Each row has a name. Each piece below is followed by the name of the row it came from, unless a question asks for something else. Each question is about the rows just above it. Places in a row count from 0.

[145 116 133 108  93 148 150 121 135] : Y
[173 157 189 143  83 142 100  57 141] : P
[143 165 135 165 117 113  88 144 162] : G
[127 116 110 134  95  90 150 141 118] : M
[110 118 134 126 150 116 141  95  90] : C
key -> tag
[143] -> z_394
[142] -> z_941
[148] -> z_370
[108] -> z_533
[113] -> z_857
[116] -> z_528
[147] -> z_648
[90] -> z_104
The tag of Y, keyed by place 5:  z_370
One entry of Y was changed: [145 117 133 108  93 148 150 121 135]. Where, and from what?  1, [116]
Which row holds these entries in another order? [ 90 141 150 134 110  95 116 126 118]  C

[ 68  85 110 165 136 180 178 178 175 159 179 100  90 131 165 130 102 148
  95 180 129 111 128 148  67 158 143 129 132 130 182 155 102  72  70  70] -> zer
[ 70  74 124 128 108  77  96 152 115  91  96  68 107  67 156 139  91 180
 142 159 158  87 187 160  83 173  85 182 115  84  66 191  93  75  75 167] -> dunu
[ 93  90  83 140 101 123 132 121 117 180 122  82 155 175  85  79 151 132
 118  66 126 162  92 140 149 142  87 110  76 175 140 145  67 167 124 188] -> Kedi
[155 104 188 106 185 116  65  94  75 150 186 129  74 170 169  71 159 184
 164 110 135 182 130  82  88 101 183 107 161  82 102 190 111 132  84 167] -> rekub
[128 159 124  68 148  97 140 155  95 107 152  89 116 139 188 120 144 132
 110  88 159 166 123 126 146 102  83  65  97  83 139  85 135  90 170 157] -> sizu
[ 70  74 124 128 108  77  96 152 115  91  96  68 107  67 156 139  91 180
 142 159 158  87 187 160  83 173  85 182 115  84  66 105 173  85 136 156] -> tafeb
[118 114 163 108 142  82  74 190 160 107 114 118  84 105 111  79 173 121
 133 131 146 117 184 150 127  92 117 151 172 163 122 115 107  71 101  82] -> sotil
[114  75  84 112 185 164 189 189 150 129 135  68 141 172 140 154 170 106
 114 128 154 186 148 126 174 118  95  99 142 173 124  82  97 124 133 182] -> kevi
[177 127 189 183  93 167  70  86  75  93 150 185 149  70  99 111 174 127
 121 105 157 145  68 126 150 128 111  85 107  70  70  87 144 154 121  88] -> feb
[177  96 149 141 168 189 141 172 151  72 106 146 110  72 124 174  80 104
 167 109 176 182  87 184  97 107  72 100 116 140  81 184 186  85  66 188] -> suk
Put [ 67  68  70  70  72  85  90  95 100 102 102 110 111 128 129 129 130 130
 131 132 136 143 148 148 155 158 159 165 165 175 178 178 179 180 180 182] back in order: which row is it?  zer
find: [ 93  90  83 140 101 123 132 121 117 180 122  82 155 175  85  79 151 132
 118  66 126 162  92 140 149 142  87 110  76 175 140 145  67 167 124 188]  Kedi
[165 130 102 148  95 180 129 111 128 148  67 158 143 129 132 130 182 155
 102  72  70  70  68  85 110 165 136 180 178 178 175 159 179 100  90 131] is which row reordered?  zer

[123 133 133 128  99 128 127 172 130 129 150 127 129 126 128 129 126 128
  87  93 129 130 123 125 128 129 129  95 126 166 109] : Zariz
[125 133 133 128 102 127 127 170 127 128 149 126 129 128 128 128 126 127
  71  89 129 129 129 115 128 130 129 116 127 166 109] : sokat
[129 132 132 129 106 127 129 170 124 128 148 127 129 129 127 128 125 126
  61  82 129 129 137  98 128 129 130 135 127 162 113] : Fik
[127 133 133 129 102 127 128 170 126 128 151 126 129 127 128 128 125 126
  71  85 129 129 131 109 128 129 130 118 127 166 110] : Pipul
[132 132 132 129 109 126 129 165 123 127 147 126 129 129 127 128 125 125
  59  83 129 129 142  86 127 128 130 147 128 160 117] : kimu
[131 132 132 129 108 126 129 167 124 128 148 126 129 129 127 128 125 125
  62  81 129 129 139  91 128 129 130 139 128 162 114] : Zaf
[125 129 126 129 128 128 166 128 130 129 129  93 128  95 128 123  99 133
 109 127 129 132 129 127 126  87 123 126 172 130 150] : bupon
[134 132 132 129 112 126 129 161 121 127 147 127 129 130 127 128 125 125
  61  79 129 128 144  83 127 129 130 153 128 157 117] : tozon
[128 133 133 129 104 127 128 169 126 128 149 127 129 128 127 128 126 126
  65  82 129 129 134 103 128 128 130 126 127 164 111] : Rol
One entry of tozon was changed: [134 132 132 129 112 126 130 161 121 127 147 127 129 130 127 128 125 125
  61  79 129 128 144  83 127 129 130 153 128 157 117]. Where, and from what?  6, [129]
find: [132 132 132 129 109 126 129 165 123 127 147 126 129 129 127 128 125 125
  59  83 129 129 142  86 127 128 130 147 128 160 117]  kimu
Put [129 133 129 128 128 129 126  87  93 128 133  95  99 150 126 127 129 129
 128 127 129 172 130 123 123 128 130 126 109 166 125] back in order: which row is it?  Zariz
Where does [125 129 126 129 128 128 166 128 130 129 128  93 128  95 128 123  99 133
 109 127 129 132 129 127 126  87 123 126 172 130 150] differ from bupon, and what was there?  10, [129]
Row and place of [144] in the named rows:  tozon, 22

[107  92  87  75] : A
[102 147 142  99] : Z
[154 131  71 149] : N
[130 154 149  71] : B
[140 125  62  93] : T
[166 112  59 105] : L
[107 149  87  75] : Q
Put [ 75 107 149  87] back in order: which row is it?  Q
One entry of A was changed: [107  93  87  75]. Where, and from what?  1, [92]
key -> tag
[142] -> z_442
[125] -> z_915
[148] -> z_135
[147] -> z_645
[126] -> z_172
The tag of Z, keyed by place 1:  z_645
[154 149  71 130] is which row reordered?  B
Which row holds [166 112  59 105]?  L

[125 126 124 132 129 127 128 130 126 125 129 128 127 125 130 129 127 126
 127 125 130 127 128 130 126] : ronu
[100 133 131 150 138 130 113 136 115 133  96 166 139 138 130 152 137 148
 107 105 106 128 100 136 152] : Gira
[137 138 128 130 166 113 100 131 115  96 136 152 105 150 107 148 130 106
 100 137 139 136 133 152 133] : Vul
[165 137 124 159 130 129 119 125 143 120 151 146 104  85 138 160 121 132
 116 139 110 126 145  62 121] : nalo
[129 124 129 132 128 130 127 128 128 128 121 126 127 132 128 128 131 126
 127 126 128 126 128 128 129] : lukab
find: [137 138 128 130 166 113 100 131 115  96 136 152 105 150 107 148 130 106
 100 137 139 136 133 152 133]  Vul
[110] is at row and place  nalo, 20
Put [128 127 130 130 128 127 130 129 126 129 130 126 132 128 127 125 127 125
 129 126 125 125 127 126 124] back in order: which row is it?  ronu
find: [165 137 124 159 130 129 119 125 143 120 151 146 104  85 138 160 121 132
 116 139 110 126 145  62 121]  nalo
[145  62 121 165 137 124 159 130 129 119 125 143 120 151 146 104  85 138
 160 121 132 116 139 110 126] is which row reordered?  nalo
Put [138 152 150 115 113 128 148 152 130 130 136  96 138 133 166 139 105 137
 131 100 107 133 100 106 136] back in order: which row is it?  Gira

[141 132 134 148 123 153] -> maner
[145 133 113 107 111 129] -> Runi
[130 129 113 139 137 125] -> tig
[ 65 145 138  86 124  73] -> vodu
Changed vodu: [ 66 145 138  86 124  73]. Place and old value:  0, [65]
Changed Runi: [145 133 113 107 111 128]. Place and old value:  5, [129]
Changed tig: [130 129 113 139 136 125]. Place and old value:  4, [137]
Where does [130 129 113 139 138 125] differ from tig, and what was there?  4, [137]
Changed maner: [141 132 134 148 123 154]. Place and old value:  5, [153]

[142 147 140 130 146 145 131 137 198 151 155  96 124 142 114 111 149 159
 117 100] : Kuraf
[117 146 137 124 100 142  96 149 159 147 145 130 155 131 114 198 140 151
 111 141] : Gudub
[142 146 139 129 148 144 130 121 146 196 175  96 124 143 112 143 148 160
 116 100] : nat
key -> tag
[146] -> z_472
[148] -> z_782
[149] -> z_41
[100] -> z_268
[145] -> z_594
Look up the entry of nat at place 4 in the table:  z_782
One entry of Kuraf was changed: [142 147 139 130 146 145 131 137 198 151 155  96 124 142 114 111 149 159
 117 100]. Where, and from what?  2, [140]
[129] is at row and place  nat, 3
find: [142 147 140 130 146 145 131 137 198 151 155  96 124 142 114 111 149 159
 117 100]  Kuraf
Which row holds these entries in another order? [155 114 130 142 117 147 137 145 151 124 159 198 131 140 100 111  96 146
 142 149]  Kuraf

[151 121  85 154  76  79 152 156 148 140 117 153  93 151 153  92 153  68
 155 150 142 156 155  76 151  57  98 150 109 156 105 111  87 110  48 150
 120 124 108 154 153 154 108 139 152 153  68 149 111 101] : dupem
[106  96 123 153  94  95 107 152 122 159 181 101 149 138 141 161 153 134
 153 106 114 148 153 107 146  95 156 144 171 148 174 168 112 114  96 161
 135 169 170 104 157 152 170 108 162 150 113 114 177 104] : fefu
[150 135 104 150 117 118 150 155 149 124  83 152  81 152 154  61 150  71
 154 148 141 156 153 113 150 106  81 145  73 157  66  74 117 129  94 138
 129  96  79 154 147 153  71 139 143 150 100 148  75 125] : Bopov
[144 144 114 122 129 133 145 133 138 118  72 149  87 133 142  69 142  83
 139 145 146 136 139 125 137 121  89 139  75 134  68  72 124 136 109 127
 132  77  83 152 132 141  73 146 123 139 108 146  72 127] : fene
[132 118 138 152  83 144 126  83  68  69 136 121 134 146 109 132 146 114
 136 137 125 112 127 139 133 144 145 142  75 129 124  77 149  87 155 139
 139 134 123  89  72 141 133 145 122  72 139 108  73 142] : det
[144 144 114 122 129 133 145 133 138 118  72 149  87 133 142  69 142  83
 139 145 146 136 139 125 137 121  89 139  75 134  68  72 124 136 109 127
 132  77  83 152 132 141  73 146 123 139 108 112 155 126] : zov
[161 162 120 103 149 146 160  95 139 100 105 170 133 115 110 132  89 137
  90 159 145 101  89 128 101 136 117 103 126 100 119 134 130 135 141  88
 104 124 104 165  84  91 126 152  86  96 127 148 110 145] : pefuz
[166 133  89 122  77  77 167 100 150 123 179 172 159 120 116 185  92 131
  94 165 152 107  92  67 100  52 151 100 196 104 193 203  81 106  60 104
  87 189 160 170  92  95 196 153 103  96  78 159 183 104] : Vose
Table of tags by key:
[114] -> z_677
[89] -> z_601
[145] -> z_56
The tag of fene, keyed by place 2:  z_677
find: [132 118 138 152  83 144 126  83  68  69 136 121 134 146 109 132 146 114
 136 137 125 112 127 139 133 144 145 142  75 129 124  77 149  87 155 139
 139 134 123  89  72 141 133 145 122  72 139 108  73 142]  det
Which row holds these entries in another order? [139 108 112 155 126 144 144 114 122 129 133 145 133 138 118  72 149  87
 133 142  69 142  83 139 145 146 136 139 125 137 121  89 139  75 134  68
  72 124 136 109 127 132  77  83 152 132 141  73 146 123]  zov
[106  96 123 153  94  95 107 152 122 159 181 101 149 138 141 161 153 134
 153 106 114 148 153 107 146  95 156 144 171 148 174 168 112 114  96 161
 135 169 170 104 157 152 170 108 162 150 113 114 177 104] is in which row?  fefu
find: [151 121  85 154  76  79 152 156 148 140 117 153  93 151 153  92 153  68
 155 150 142 156 155  76 151  57  98 150 109 156 105 111  87 110  48 150
 120 124 108 154 153 154 108 139 152 153  68 149 111 101]  dupem

